Below is a small trained network, with its code and all its weights. Each question gives an input and a class and asks what happens when units are switched off, that is, made to give their printed mean instead of their output.

import numpy as np


def w(rows, s, z=0):
    codes = np.array(rows[::2]) - 128.0
    scale = np.full(codes.shape[1], s)
    scale[-1] = z or s
    return codes * scale


def f(y):
    return y / 2 * (1 + np.tanh(0.7978845608 * (y + 0.044715 * y**3)))


def log_softmax(a):
    a = a - a.max(-1, keepdims=True)
    return a - np.log(np.exp(a).sum(-1, keepdims=True))


def net(x, mask):
    res = np.array(x, float).reshape(1, 6) / 4 @ E
    y = f(res @ A[0][:, :-1].T + A[0][:, -1])
    res = res + np.where(mask, y, B[0][:, -1]) @ B[0][:, :-1]
    return log_softmax(res[-1] @ U[:, :-1].T + U[:, -1])


A, B = {}, {}
E = w([
[150,56,159,230,147],'x0',
[127,128,128,127,120],'x1',
[129,129,128,124,143],'x2',
[130,163,241,123,120],'x3',
[254,166,112,152,102],'x4',
[79,219,102,216,158],'x5',
],0.0097)
A[0] = w([
[119,156,209,107,148,87],'N0',
[133,101,140,160,123,66],'N1',
[116,95,126,252,143,113],'N2',
[232,179,99,150,95,33],'N3',
[135,96,49,126,149,61],'N4',
[121,172,108,78,129,52],'N5',
[146,94,156,173,135,73],'N6',
[101,154,119,165,96,72],'N7',
[140,153,208,135,102,91],'N8',
[127,140,177,129,104,93],'N9',
[85,168,116,108,100,118],'N10',
[178,51,149,66,97,1],'N11',
[166,92,155,61,166,96],'N12',
[100,80,34,122,162,99],'N13',
[95,117,142,120,118,65],'N14',
[121,126,126,128,109,77],'N15',
[139,83,145,152,178,77],'N16',
[17,84,138,101,167,5],'N17',
[133,71,143,163,141,92],'N18',
[126,148,116,94,145,67],'N19',
[139,229,129,191,148,106],'N20',
[140,91,135,109,93,50],'N21',
[121,145,121,111,115,71],'N22',
[99,181,115,160,170,79],'N23',
[140,69,148,167,127,94],'N24',
[102,150,196,122,128,100],'N25',
[124,176,107,53,151,69],'N26',
[137,116,127,139,146,83],'N27',
[74,110,128,136,146,100],'N28',
[140,91,145,158,158,77],'N29',
[76,103,134,148,83,108],'N30',
[121,117,99,137,119,69],'N31',
[110,173,105,90,82,65],'N32',
[104,185,109,181,163,35],'N33',
[133,103,53,138,112,77],'N34',
[185,145,111,150,106,98],'N35',
[141,157,123,118,184,75],'N36',
],0.014,0.015)
B[0] = w([
[163,147,90,203,94,172],'N0',
[123,141,132,118,110,123],'N1',
[129,166,119,62,110,245],'N2',
[116,129,244,138,171,209],'N3',
[138,151,120,177,100,154],'N4',
[123,153,124,83,105,144],'N5',
[127,151,107,93,96,147],'N6',
[131,104,119,129,113,133],'N7',
[131,142,104,202,109,175],'N8',
[147,127,122,161,117,139],'N9',
[135,136,127,100,140,178],'N10',
[55,41,88,125,102,181],'N11',
[64,95,126,128,126,189],'N12',
[163,148,123,200,104,198],'N13',
[131,135,145,142,137,121],'N14',
[125,134,181,147,86,108],'N15',
[124,159,133,98,120,138],'N16',
[139,109,248,131,161,171],'N17',
[113,168,120,85,115,155],'N18',
[117,140,139,113,109,122],'N19',
[96,68,105,106,119,254],'N20',
[80,122,118,134,135,130],'N21',
[121,134,138,123,111,115],'N22',
[87,75,126,121,105,174],'N23',
[99,171,114,88,114,164],'N24',
[151,146,86,168,122,169],'N25',
[118,187,136,82,101,173],'N26',
[108,145,137,139,121,113],'N27',
[152,119,172,124,148,154],'N28',
[123,155,132,98,104,136],'N29',
[146,126,150,114,144,145],'N30',
[117,137,147,164,102,115],'N31',
[131,157,126,88,95,152],'N32',
[77,47,105,128,98,164],'N33',
[145,152,128,188,102,160],'N34',
[121,129,193,140,157,184],'N35',
[115,122,145,120,122,118],'N36',
],0.014,0.0084)
U = w([
[172,125,56,88,160,253],'0',
[75,9,46,96,94,90],'1',
[141,243,73,3,92,86],'2',
[170,128,221,133,211,85],'3',
[200,178,35,249,70,79],'4',
],0.0058,0.017)

Each question gives the input, the list of numbers given to net, and the class t.
The units are the neurons (one row each of A and B). Each row of codes is followed by its name. A weight is (code - 128) times the scale printed after its matrix; where a second scale follows, it is the last column's (A, B and U).
mask holds one flag per neuron, in row order. A switched-off neuron (its flag False) gives its mean, the last column of its row in B, instead of its output. The means were averaged over made-up inputs and are rounded, as every weight is.
A unit's drop is (log p(t) with every unit on - log p(t) with that unit switched off) / (log p(t) with every unit on - log p(t) with every unit switched off).
The circuit of an input: a set's keep is (log p(t) with only the set's units on - log p(t) with every unit switched off) / (log p(t) with every unit on - log p(t) with every unit switched off). Starting from the 12 units with the biggest drops (on a tie, the unit counted first), units are removed one at a time, each time the one whose removal leaves the highest keep (on an exact tie, the one counted first), for as long as the keep stays at least 0.8.
circuit, biggest first: the units of the circuit, biggest drop first
unit that matters most: the unit with the biggest drop
k most important neurons: the k neurons with the biggest drops, biggest first
drop when u is switched off: that unit's drop, to one decimal
input [3,6,2,6,-8,-3], class 3: circuit, biggest first : N17
input [-7,6,-2,-7,1,2], class 2: 2 most important neurons : N26; N32
input [5,-5,-5,7,2,-7], class 1: 3 most important neurons : N11; N12; N13
input [1,-1,-6,2,-6,7], class 1: 2 most important neurons : N33; N23
input [-6,-5,8,7,5,-1], class 4: circuit, biggest first : N0; N8
input [3,0,6,1,6,5], class 3: 3 most important neurons : N3; N35; N11
input [-4,0,0,-8,4,-5], class 4: circuit, biggest first : N13; N34
input [-6,-2,1,1,-4,-2], class 2: circuit, biggest first : N26; N20
input [-7,4,6,8,3,7], class 4: 3 most important neurons : N0; N8; N25
input [4,6,-2,5,0,7], class 1: 2 most important neurons : N20; N33
input [-4,0,1,3,8,7], class 3: 2 most important neurons : N3; N35
input [-7,1,4,-3,0,-7], class 1: 2 most important neurons : N11; N12
input [1,5,-2,2,1,-6], class 1: 2 most important neurons : N11; N12
input [-7,3,-7,-6,-5,-5], class 2: circuit, biggest first : N26
input [4,6,-2,-8,1,5], class 4: 3 most important neurons : N13; N34; N4
input [7,-6,0,-2,8,4], class 3: 3 most important neurons : N3; N35; N26
input [1,5,-2,7,7,5], class 3: 3 most important neurons : N3; N35; N13
input [-7,-3,-6,-2,6,8], class 1: 2 most important neurons : N20; N33
input [-6,6,-2,0,3,8], class 1: drop when N33 is switched off : 0.1
input [5,3,1,3,-4,7], class 1: unit that matters most : N33
input [6,2,7,4,-4,7], class 1: drop when N33 is switched off : 0.6
input [-7,-3,0,-7,-8,-3], class 3: drop when N17 is switched off : 0.9
